j611: -.16 -.15  .04 -.05 -.34 -.31 -.04 -.08 -.04 -.22 -.11 -.05  .03  .02 -.11
j783:  .00  .00  .01 -.04 -.14 -.12 -.04 -.05 -.05 -.09 -.06 -.05  .00 -.01 -.04
j816:  .00  .00  .00 -.01 -.03 -.03 -.01 -.01 -.01 -.02 -.01 -.01  .00  .00 -.01
j671: -.05 -.05  .01 -.02 -.06 -.08 -.02  .00  .00 -.03 -.02  .01  .04  .02 -.04
j241: -.11 -.11  .03 -.05 -.28 -.25 -.04 -.07 -.04 -.18 -.09 -.05  .02  .02 -.09
j927:  .24  .15 -.10 -.21  .29 -.12  .14  .15 -.16  .27 -.13  .08  .42  .16 -.17
j2: -.05 -.04  .00 -.01 -.02 -.05  .03 -.02  .01 -.01 -.01  .02  .04  .02 -.03
j944: -.25 -.23  .04 -.04 -.27 -.31 -.02 -.02  .01 -.18 -.08  .01  .10  .07 -.13
j283:  .20  .29  .04  .36  .19  .83  .41 -.16  .20  .02  .35 -.14 -.79 -.36  .51
miss j944: -.04  .01 -.13 -.25 -.18  .07  .10 -.02 -.02 -.31 -.27  .01 -.23 -.08 : .04
miss j2:  .00  .02 -.03 -.05 -.01  .03 -.02 -.01 -.05  .01 -.04  .02 -.02 -.01 : .04
miss j2:  .03 -.01 -.05 -.02 -.03 -.01  .02 -.05  .02  .04  .01 -.02  .00 -.01 : -.04
miss j611: -.05 -.08 -.15 -.16  .02 -.04  .04 -.05 -.31 -.34 -.11  .03 -.11 -.04 : -.22
miss j783: -.14  .00 -.06 -.05 -.05  .00 -.12 -.04 -.05 -.09 -.01 -.04 -.04  .00 : .01
miss j241: -.18 -.04  .02  .03 -.05 -.05  .02 -.04 -.09 -.11 -.28 -.25 -.09 -.11 : -.07

j799:  .02  .00  .01 -.02 -.01  .00 -.02 -.02
j792: -.01 -.01 -.05  .02 -.02  .02 -.03  .01
j606:  .02 -.02  .02  .01  .00  .04  .01  .27
j204: -.02 -.02  .03  .03  .00  .01  .04  .00
j644: -.02  .00  .02  .06 -.01  .03  .00  .00
j229:  .02  .01  .00  .00  .00  .00 -.03 -.02
j447: -.01  .02  .00 -.02  .04 -.01 -.03  .03
j700:  .03 -.01  .02 -.02  .04 -.01  .00 -.02
j975: -.03  .02 -.02  .02 -.01  .00  .73 -.02
j847: -.02  .01 -.01  .00  .06 -.03 -.01  .00
q:  .02  .00  .01 -.02 -.01  .00 -.02 -.02 : j799
miss j792: -.01  .02 -.01 -.02 -.03  .02 -.05 : .01
miss j792: -.01  .02  .02 -.03 -.05 -.02 -.01 : .01

j456:  .25 -.34  .09  .31  .07  .72  .31  .63 -.17  .72  .28 -.06 -.14
j68:  .10 -.26  .22  .23  .34  .37  .23  .60 -.04  .38  .09 -.13 -.05
j571: -.02  .00  .06  .04  .03  .09  .04  .35 -.04  .33  .17 -.07  .10
j285: -.11 -.44  .15  .24  .19  .59  .24  .42 -.07  .62 -.25 -.10 -.24
miss j456:  .09 -.17 -.34  .72  .63  .31  .31  .25  .07  .72 -.06 -.14 : .28
miss j456: -.06  .31  .72  .07  .31  .72 -.14 -.34  .09 -.17  .28  .25 : .63
miss j456:  .72 -.34  .72  .31  .28  .07  .09 -.14  .63  .31 -.17 -.06 : .25
miss j285:  .15  .24  .24 -.07  .59 -.11 -.10  .42 -.25  .19 -.44  .62 : -.24
miss j456:  .72  .31  .31  .63 -.17  .09 -.14  .72 -.34  .28  .25  .07 : -.06
miss j571:  .03 -.02 -.04  .06 -.07  .09  .10  .04  .35  .04  .00  .17 : .33
miss j571:  .06  .33  .17  .04  .09  .00  .35  .04 -.04 -.02  .03 -.07 : .10

j420:  .12 -.20  .04 -.05  .01 -.14  .17  .04  .10 -.02  .16 -.06 -.65  .13 -.09 -.15 -.11  .02 -.31 -.26  .01 -.25  .06  .12 -.13  .47 -.05  .05  .02 -.32  .18  .04 -.07  .23 -.05  .21 -.08  .08 -.19  .24 -.41 -.11 -.05 -.49 -.33 -.14 -.35 -.12 -.09 -.34  .01  .40  .15 -.72 -.05 -.07 -.03  .03  .12 -.10 -.35  .04
j489: -.24 -.29  .02 -.05  .01  .17  .17 -.52 -.05 -.14 -.01  .19 -.07 -.44  .45  .22 -.60  .10  .31  .16  .29 -.27 -.13  .16 -.07  .05  .02 -.06  .04  .08  .40  .55  .19 -.02 -.50  .07 -.08 -.18  .00  .27 -.26 -.27  .17 -.07 -.23 -.14  .09 -.23  .21  .19 -.32 -.10 -.24  .07 -.10  .11  .56 -.42 -.14  .19  .17  .22
j535: -.12 -.17  .06 -.01  .01  .08  .06 -.12 -.01 -.02 -.14  .03 -.07 -.16  .18  .01 -.32  .05  .13 -.05  .15 -.13 -.20  .08 -.19  .16 -.05  .05  .09 -.05  .26  .38  .01  .03 -.27  .14 -.05 -.05 -.10  .21 -.19 -.17  .22 -.21 -.08 -.20 -.02 -.17  .11  .11 -.07  .03  .09 -.05 -.05  .11  .26 -.24 -.04  .09  .04  .10
j809: -.18 -.17  .14 -.33 -.19  .12 -.09 -.28  .13  .36 -.34  .07 -.07 -.35  .36 -.04 -.32 -.08  .13 -.20  .20 -.10 -.46 -.15 -.13  .26  .13  .13  .04 -.09  .55  .12 -.07 -.18 -.05  .28  .13 -.25 -.38  .24  .18 -.14  .08  .07 -.18 -.52  .41  .14  .06 -.04  .26  .15 -.13 -.38  .14  .24  .86 -.52 -.01  .19 -.09 -.25
j985:  .24 -.20 -.03 -.05 -.02 -.14  .13 -.12 -.01 -.02 -.47 -.06 -.65  .22 -.18  .01 -.11  .08 -.31 -.15  .11 -.33  .13  .12  .01  .42 -.05 -.08  .19 -.23  .11 -.05 -.10  .23 -.05  .04 -.15  .21  .09  .14 -.41 -.11 -.19 -.28 -.28 -.01 -.45 -.12 -.23 -.49 -.15  .22  .04 -.49 -.15 -.11 -.33  .12  .15 -.14 -.22  .16
j534:  .06 -.17  .01  .04 -.04  .12 -.01 -.28 -.15 -.08  .06 -.10  .10  .03  .00  .27 -.39  .13  .31  .16  .29 -.16 -.13  .08 -.13  .00 -.09 -.08 -.15  .04  .11  .38 -.07 -.02 -.27  .11 -.08  .01  .00  .21 -.19 -.24  .04 -.07 -.13 -.20 -.02 -.07 -.09 -.19 -.15  .03 -.24 -.16 -.10  .06  .26 -.33  .06  .05  .04  .10
j315:  .06 -.09  .06 -.23 -.19  .03 -.12 -.28  .10  .30 -.27  .03 -.15 -.06  .09  .01 -.11 -.06  .04 -.10  .11 -.10 -.20 -.15  .04  .21  .13  .02 -.01 -.05  .33 -.13 -.10 -.08  .10  .11  .06 -.12 -.19  .04  .18 -.04 -.10  .14 -.13 -.26  .19  .19 -.14 -.26  .18  .09 -.07 -.27  .09  .11  .41 -.24  .02  .05 -.09 -.13
j628:  .18 -.03 -.01 -.05 -.02 -.14  .06  .04  .06  .05 -.34 -.06 -.40  .22 -.18 -.09  .10  .00 -.31 -.15 -.08 -.13  .13  .01  .01  .26 -.01  .00  .14 -.18 -.04 -.22 -.07  .18  .10  .04 -.05  .08  .00  .04 -.19  .02 -.14 -.21 -.18 -.01 -.24  .03 -.19 -.34  .01  .22  .15 -.38 -.01 -.11 -.18  .12  .09 -.10 -.22 -.02
j687: -.12 -.12  .11 -.33 -.13  .03 -.01 -.20  .21  .36 -.47  .11 -.23 -.35  .27 -.15 -.11 -.11 -.13 -.26  .01 -.10 -.33 -.15 -.02  .37  .17  .13  .19 -.14  .48 -.13 -.03 -.08  .17  .25  .16 -.31 -.57  .17  .18 -.04 -.05  .00 -.33 -.46  .30  .19  .01 -.11  .43  .34  .10 -.61  .23  .19  .71 -.33  .02  .14 -.28 -.31
j967:  .12 -.15  .04  .04  .04 -.14  .13  .19  .03 -.02 -.47 -.14 -.48  .22 -.18 -.15 -.04  .02 -.31 -.20  .01 -.16  .06  .12 -.19  .37 -.12  .08  .28 -.32  .03  .12 -.10  .23 -.05  .18 -.11  .14 -.10  .14 -.41 -.11  .04 -.49 -.13 -.07 -.35 -.17 -.09 -.26 -.07  .28  .10 -.49 -.15 -.07 -.18  .12  .15 -.14 -.28  .04
j104:  .30 -.03  .01  .04 -.07 -.10 -.05  .19 -.05  .05 -.34 -.27 -.23  .42 -.36 -.04  .03  .02 -.13 -.10  .06 -.10  .00  .01 -.10  .26 -.12  .00  .04 -.18 -.04 -.05 -.25  .13  .10  .04 -.08  .27  .18 -.03 -.19 -.04 -.05 -.14  .07  .06 -.35 -.02 -.23 -.42 -.07  .09 -.02 -.16 -.15 -.11 -.48  .21  .19 -.19 -.09  .04
j821:  .06 -.17  .01  .04 -.04  .12 -.01 -.28 -.15 -.08  .06 -.10  .10  .03  .00  .27 -.39  .13  .31  .16  .29 -.16 -.13  .08 -.13  .00 -.09 -.08 -.15  .04  .11  .38 -.07 -.02 -.35 -.03 -.15  .14  .37  .07 -.19 -.21  .13  .07  .12  .06 -.13 -.17 -.04 -.04 -.40 -.22 -.35  .40 -.25  .02 -.03 -.15 -.01  .00  .30  .22
miss j809: -.25 -.13 -.15 -.09  .24 -.52  .24 -.09  .06 -.09  .13 -.25 -.07  .26 -.08 -.32 -.01 -.38  .07 -.13  .14  .14 -.07 -.28 -.35  .36 -.52 -.05  .41 -.04  .14 -.14 -.34  .28  .04  .13 -.20  .19 -.18  .13  .13  .20 -.38  .26 -.18  .55 -.18  .15  .18  .12  .36 -.33  .86  .13  .07 -.10 -.46  .12 -.04 -.17 -.19 : .08
miss j420: -.08  .12  .01 -.32  .02  .04 -.05  .24 -.02  .04  .02 -.03 -.05  .40 -.26 -.10  .18  .05 -.11 -.05 -.06  .04  .16  .04 -.49 -.07 -.14 -.25  .01  .21  .47 -.14 -.41 -.65  .15  .23  .12 -.05 -.33 -.07 -.31  .01 -.72  .06  .12 -.15 -.19 -.34 -.12 -.35  .08 -.35 -.09  .03 -.20 -.13 -.09  .17 -.11  .10 -.05 : .13
miss j420:  .18  .04  .16 -.11  .15  .47 -.09 -.72 -.35 -.14 -.05  .06 -.41  .21 -.34 -.31  .24 -.06 -.05 -.10  .13 -.05 -.07  .01  .03 -.15 -.26  .05  .12 -.19 -.25 -.35  .23 -.05  .01  .40 -.20  .12  .02  .04  .01  .08 -.05  .12 -.12  .04 -.07  .02  .04 -.32 -.03 -.11 -.14 -.33 -.13 -.09  .10 -.65 -.49 -.02 -.08 : .17
miss j420: -.14  .01 -.08  .12 -.31  .01  .04 -.12 -.05 -.35  .02  .02 -.05  .10 -.72 -.14  .21 -.49  .05 -.13 -.02  .16 -.11 -.07  .04  .24  .15 -.11 -.32 -.09  .04 -.05  .13 -.35  .47  .12 -.03  .17 -.09 -.19 -.07 -.15  .01 -.25  .18 -.26  .04 -.05 -.20 -.06  .23 -.10 -.41  .08 -.05 -.33  .12 -.65  .40  .06 -.34 : .03
miss j535:  .01  .11  .09 -.14 -.17 -.13 -.07 -.19  .09  .06  .03 -.12  .11 -.16 -.32  .26  .01  .13  .21 -.05 -.05 -.04 -.08 -.05  .08 -.27  .16 -.12 -.02 -.17 -.05 -.21 -.01 -.05 -.01  .14  .09 -.20 -.02 -.07 -.20  .11  .04 -.19 -.05  .38  .05 -.24 -.17  .05  .03  .26  .18 -.10  .03  .06 -.05  .22  .08  .01  .15 : .10

j459: -.16  .47  .59  .31  .35  .34  .16  .16  .29  .13  .19  .15
j620:  .01  .70  .30  .00  .18  .32 -.15  .13  .12 -.10 -.07 -.17
j6:  .25  .25 -.01 -.29 -.15 -.28 -.30 -.25 -.35 -.28 -.18 -.06
j223:  .03  .20  .35  .26  .24  .06  .20  .03  .10 -.05 -.20  .03
miss j620:  .13 -.10  .18 -.15  .12 -.17  .00 -.07  .70  .30  .32 : .01
miss j6: -.15 -.28 -.35  .25 -.18  .25 -.25 -.01 -.06 -.30 -.28 : -.29

j34:  .15  .23  .58 -.59 -.17  .14 -.20 -.50  .04 -.51 -.41  .35 -.52  .27  .16 -.26 -.37 -.58  .48  .01 -.32  .48  .23 -.29  .07  .75
j18: -.75 -.23  .66  .41  .24  .02  .48 -.53  .75 -.32 -.47 -.64 -.02 -.66  .64  .19  .42  .59 -.74  .73  .74  .35  .02 -.06 -.30  .71
j843: -.45 -.55  .43 -.04  .00  .01  .11  .03  .14 -.40 -.45  .10  .00  .22  .27 -.64 -.61  .56  .36  .26 -.39  .56 -.19 -.26  .39 -.68
j339: -.75 -.23  .66  .41  .24  .02  .48 -.53  .75 -.32 -.47 -.64 -.02 -.66  .45  .19  .42  .59 -.54 -.39 -.48  .56  .65  .27  .64  .44
j852: -.75 -.23  .66  .41  .24  .02  .48 -.53  .75 -.32 -.47 -.64 -.02 -.66  .45  .19  .42  .59 -.74  .73  .74  .35  .02  .56 -.30  .71
j890: -.50  .24  .06  .42  .02 -.06 -.29  .74  .34  .72  .71 -.56 -.52 -.25 -.10  .73 -.68 -.18 -.42 -.28  .23 -.24 -.44 -.32 -.72  .49
j57:  .15 -.43  .14 -.34 -.68 -.35  .25  .36  .35 -.06  .48  .47  .06 -.45  .74  .28  .20  .11 -.76  .41 -.36 -.64 -.29  .13  .48  .46
j58: -.05 -.10 -.49  .60  .72  .07  .09 -.57  .08 -.54  .13 -.74 -.43 -.03 -.76 -.69  .63 -.35 -.15 -.07 -.17  .50 -.67 -.28 -.02 -.55
miss j58: -.28 -.74 -.67 -.07  .07 -.10 -.05 -.57  .50 -.76 -.17  .72 -.03  .63 -.69  .08  .60 -.35 -.15  .13 -.02 -.43 -.55 -.49  .09 : -.54
miss j57: -.36 -.35  .48  .36  .74 -.76 -.64  .06  .11  .46  .13 -.68  .41  .28  .20 -.43 -.45  .25  .15 -.29  .35 -.06 -.34  .48  .14 : .47
miss j57:  .48  .46 -.29 -.64  .20 -.43 -.76  .48  .11 -.34  .28  .13 -.36 -.68  .36  .25  .35  .74  .47  .41  .06 -.35 -.45 -.06  .15 : .14
miss j852:  .66  .24 -.47  .02  .45  .74 -.53  .75  .02  .73  .19  .56 -.30  .35 -.23  .48 -.64  .41 -.74 -.66 -.02 -.32  .59  .71  .42 : -.75
miss j34:  .14 -.58  .48  .58  .01  .16 -.32 -.17 -.29  .35  .15  .27  .04  .23 -.52 -.37 -.51  .48  .23  .75 -.59 -.26  .07 -.20 -.41 : -.50

j593:  .08  .31  .09  .30 -.32
j948:  .06 -.74 -.23  .47  .48
j815:  .06 -.74 -.65  .23  .88
miss j593:  .09  .08 -.32  .30 : .31
miss j948: -.74  .06  .48 -.23 : .47
miss j593: -.32  .08  .31  .30 : .09

j178: -.19 -.39  .01 -.35  .24  .53 -.39  .04 -.24 -.05  .19  .02  .29  .03  .08
j415: -.26 -.25  .10  .00  .01  .11 -.05 -.07 -.26 -.01 -.25  .10 -.35  .25  .27
j507:  .16 -.42  .21 -.32 -.27  .28 -.07 -.43 -.22 -.07  .03 -.40  .00  .12 -.13
j88: -.11  .16 -.02  .04  .15  .14 -.46  .22 -.12  .13  .30  .06  .07 -.09  .04
j933: -.37  .04  .22 -.48  .10 -.22 -.42 -.33  .24 -.05  .02 -.17 -.54 -.52  .12
j457: -.16 -.36  .21  .20 -.08  .26 -.28  .07 -.20  .28  .79 -.15 -.03  .05 -.41
j914:  .09 -.39  .01 -.35  .24  .53 -.39  .04 -.40 -.03  .20  .21  .10 -.24  .11
j691: -.25  .07  .34  .22  .13 -.03 -.38 -.28  .39  .29  .72 -.12  .42  .10  .11
j365: -.26 -.25 -.16 -.35 -.05  .40 -.13 -.15 -.16 -.21 -.03  .00  .32 -.03 -.12
j633: -.69 -.28 -.55 -.05 -.15 -.33 -.16  .04 -.29 -.10  .46 -.28 -.19 -.04  .17
j880:  .33  .29 -.08 -.18 -.30  .00 -.07 -.13  .07  .26  .30  .17 -.22  .03  .34
j863:  .03 -.45 -.15 -.14  .03  .37  .06  .01 -.04 -.24  .12  .01 -.02 -.09  .42
miss j880:  .07  .29  .30  .17  .00  .03 -.13 -.07 -.08 -.18 -.22  .26 -.30  .33 : .34
miss j633: -.69 -.29 -.55 -.05 -.16 -.10  .17 -.15 -.28  .04 -.28 -.04 -.19 -.33 : .46
miss j914: -.39 -.24 -.39 -.03  .11  .24 -.40  .21  .04 -.35  .53  .09  .20  .01 : .10
miss j863:  .06 -.24 -.02 -.45  .37 -.15  .03  .42 -.09 -.04  .03  .01  .12  .01 : -.14
miss j88:  .13 -.02  .30  .04  .06  .22  .04 -.12  .07 -.46  .16 -.09  .14 -.11 : .15
miss j178: -.19  .04 -.35  .02  .03 -.24  .19  .08  .53 -.39 -.39  .29  .24 -.05 : .01
miss j914:  .24 -.03  .20  .09 -.24 -.39  .10 -.35 -.40  .01  .53  .04  .11 -.39 : .21

j211: -.82 -.21  .44  .11
j30: -.82 -.82 -.83 -.83
j400:  .46 -.21  .34  .35
j955: -.82 -.21  .27 -.81
miss j400:  .35 -.21  .34 : .46
q: -.82 -.21  .27 -.81 : j955
miss j400: -.21  .34  .46 : .35
miss j955:  .27 -.82 -.81 : -.21
miss j400: .34 .35 .46 : -.21
miss j211: -.21  .11 -.82 : .44

